Below are the code and all the weights of a small trained network. Each question names an input and a class and asks about switching units off, where a switched-off unit gives its printed mean instead of its output.

import numpy as np


def w(rows, s, z=0):
    codes = np.array(rows[::2]) - 128.0
    scale = np.full(codes.shape[1], s)
    scale[-1] = z or s
    return codes * scale


def norm(h):
    return h / np.sqrt((h * h).mean(-1, keepdims=True) + 1e-5)


def f(y):
    return y / 2 * (1 + np.tanh(0.7978845608 * (y + 0.044715 * y**3)))


def log_softmax(a):
    a = a - a.max(-1, keepdims=True)
    return a - np.log(np.exp(a).sum(-1, keepdims=True))


def net(x, mask):
    res = np.array(x, float).reshape(1, 3) / 4 @ E
    u = 0
    for l in range(2):
        y = f(norm(res) @ A[l][:, :-1].T + A[l][:, -1])
        res = res + np.where(mask[u : u + 10], y, B[l][:, -1]) @ B[l][:, :-1]
        u += 10
    return log_softmax(norm(res)[-1] @ U[:, :-1].T + U[:, -1])


A, B = {}, {}
E = w([
[139,95,72,151,109,225,127],'x0',
[120,40,206,149,111,193,7],'x1',
[107,177,91,252,129,98,60],'x2',
],0.0036)
A[0] = w([
[120,209,98,100,168,196,175,60],'0.n0',
[109,54,56,103,106,82,130,173],'0.n1',
[202,99,6,191,23,126,115,6],'0.n2',
[222,95,60,195,108,229,194,232],'0.n3',
[170,137,186,43,88,146,79,72],'0.n4',
[195,78,254,98,161,125,98,10],'0.n5',
[174,108,66,16,112,98,217,163],'0.n6',
[145,170,70,210,132,91,176,67],'0.n7',
[103,187,168,99,102,106,91,180],'0.n8',
[139,3,174,160,159,118,113,89],'0.n9',
],0.0054,0.0017)
B[0] = w([
[170,28,149,161,191,132,111,156],'0.n0',
[128,169,140,138,110,72,123,141],'0.n1',
[114,146,199,131,147,155,171,155],'0.n2',
[148,136,61,157,128,179,171,214],'0.n3',
[3,127,159,151,113,116,216,161],'0.n4',
[156,70,120,136,179,83,197,181],'0.n5',
[186,166,202,164,57,173,51,254],'0.n6',
[42,104,138,93,157,119,163,200],'0.n7',
[171,142,148,134,114,167,128,153],'0.n8',
[113,143,142,181,89,100,158,177],'0.n9',
],0.0049,0.0041)
A[1] = w([
[147,164,80,200,136,174,87,141],'1.n0',
[182,78,125,98,96,156,169,79],'1.n1',
[94,197,129,85,167,42,139,101],'1.n2',
[97,3,21,70,73,180,181,3],'1.n3',
[146,81,128,170,164,81,152,26],'1.n4',
[179,79,75,134,11,159,157,115],'1.n5',
[119,169,67,139,183,127,174,71],'1.n6',
[145,169,166,37,88,160,137,97],'1.n7',
[132,29,120,158,164,53,39,111],'1.n8',
[165,124,210,114,38,70,85,156],'1.n9',
],0.0062,0.0022)
B[1] = w([
[233,86,157,63,126,112,165,221],'1.n0',
[83,39,134,173,74,25,129,176],'1.n1',
[92,27,167,153,25,162,46,220],'1.n2',
[51,241,84,56,149,2,14,194],'1.n3',
[244,147,172,152,132,166,62,122],'1.n4',
[106,101,196,208,66,106,49,219],'1.n5',
[62,90,81,90,187,122,43,159],'1.n6',
[150,156,58,150,199,211,46,173],'1.n7',
[151,215,73,13,126,163,155,167],'1.n8',
[125,202,32,57,227,85,149,253],'1.n9',
],0.0044,0.0032)
U = w([
[175,223,114,50,206,119,60,216],'0',
[16,72,138,157,70,68,25,160],'1',
[216,84,154,207,59,227,87,150],'2',
[75,82,37,171,250,189,187,2],'3',
[91,74,213,86,169,78,225,60],'4',
],0.011,0.0024)

Each question gives the input, the list of numbers given to net, and the class t.
The units are the neurons (one row each of A and B). Each row of codes is followed by its name. A weight is (code - 128) times the scale printed after its matrix; where a second scale follows, it is the last column's (A, B and U).
mask holds one flag per neuron, layer by layer. A switched-off neuron (its flag False) gives its mean, the last column of its row in B, instead of its output. The means were averaged over made-up inputs and are rounded, as every weight is.
A unit's drop is (log p(t) with every unit on - log p(t) with that unit switched off) / (log p(t) with every unit on - log p(t) with every unit switched off).
The circuit of an input: a set's keep is (log p(t) with only the set's units on - log p(t) with every unit switched off) / (log p(t) with every unit on - log p(t) with every unit switched off). Starting from the 12 units with the biggest drops (on a tie, the unit counted first), units are removed one at a time, each time the one whose removal leaves the highest keep (on an exact tie, the one counted first), for as long as the keep stays at least 0.8.
units of the circuit, in order: the units of the circuit, biggest drop first
most important unit: the unit with the biggest drop
k most important neurons: the k neurons with the biggest drops, biggest first
k most important neurons of layer l: the k neurons of layer l with the biggest drops, biggest first
input [4,-1,5], class 3: 2 most important neurons : (0.n6 0.n2)
input [6,-1,1], class 3: units of the circuit, in order : (0.n6)
input [2,-8,-8], class 2: units of the circuit, in order : (0.n6 1.n5)
input [-7,0,-4], class 0: 2 most important neurons of layer 0 : (0.n6 0.n7)
input [-6,2,0], class 4: 4 most important neurons : (0.n6 0.n5 0.n4 1.n3)
input [1,-8,1], class 3: 2 most important neurons of layer 0 : (0.n7 0.n0)
input [6,8,-3], class 1: units of the circuit, in order : (1.n3 0.n6)
input [0,-3,-7], class 0: units of the circuit, in order : (1.n9 0.n6)
input [1,4,8], class 2: 2 most important neurons : (1.n3 1.n9)
input [0,-6,6], class 1: units of the circuit, in order : (1.n2 0.n7)
input [4,-8,0], class 2: 4 most important neurons : (0.n6 1.n9 0.n4 1.n5)
input [1,-8,-4], class 2: 2 most important neurons of layer 0 : (0.n6 0.n0)
input [-6,-3,2], class 1: 2 most important neurons : (1.n2 0.n6)
input [0,5,-4], class 4: most important unit : 0.n5
input [4,1,-8], class 1: units of the circuit, in order : (1.n3 1.n1)
input [-3,3,1], class 0: 3 most important neurons of layer 0 : (0.n7 0.n3 0.n2)
input [2,8,-2], class 1: units of the circuit, in order : (0.n6 1.n3)
input [-2,2,1], class 0: 2 most important neurons of layer 0 : (0.n3 0.n7)
input [0,4,1], class 0: 2 most important neurons : (0.n3 1.n8)
input [6,-1,4], class 3: 2 most important neurons : (0.n6 0.n2)
input [7,3,-1], class 1: units of the circuit, in order : (1.n3)
input [8,0,6], class 3: 3 most important neurons of layer 0 : (0.n6 0.n3 0.n7)
input [1,-3,2], class 3: 3 most important neurons : (0.n2 1.n5 0.n7)
input [7,2,0], class 1: 4 most important neurons : (0.n6 1.n3 1.n5 0.n8)
input [2,0,-5], class 2: 2 most important neurons : (0.n6 0.n7)
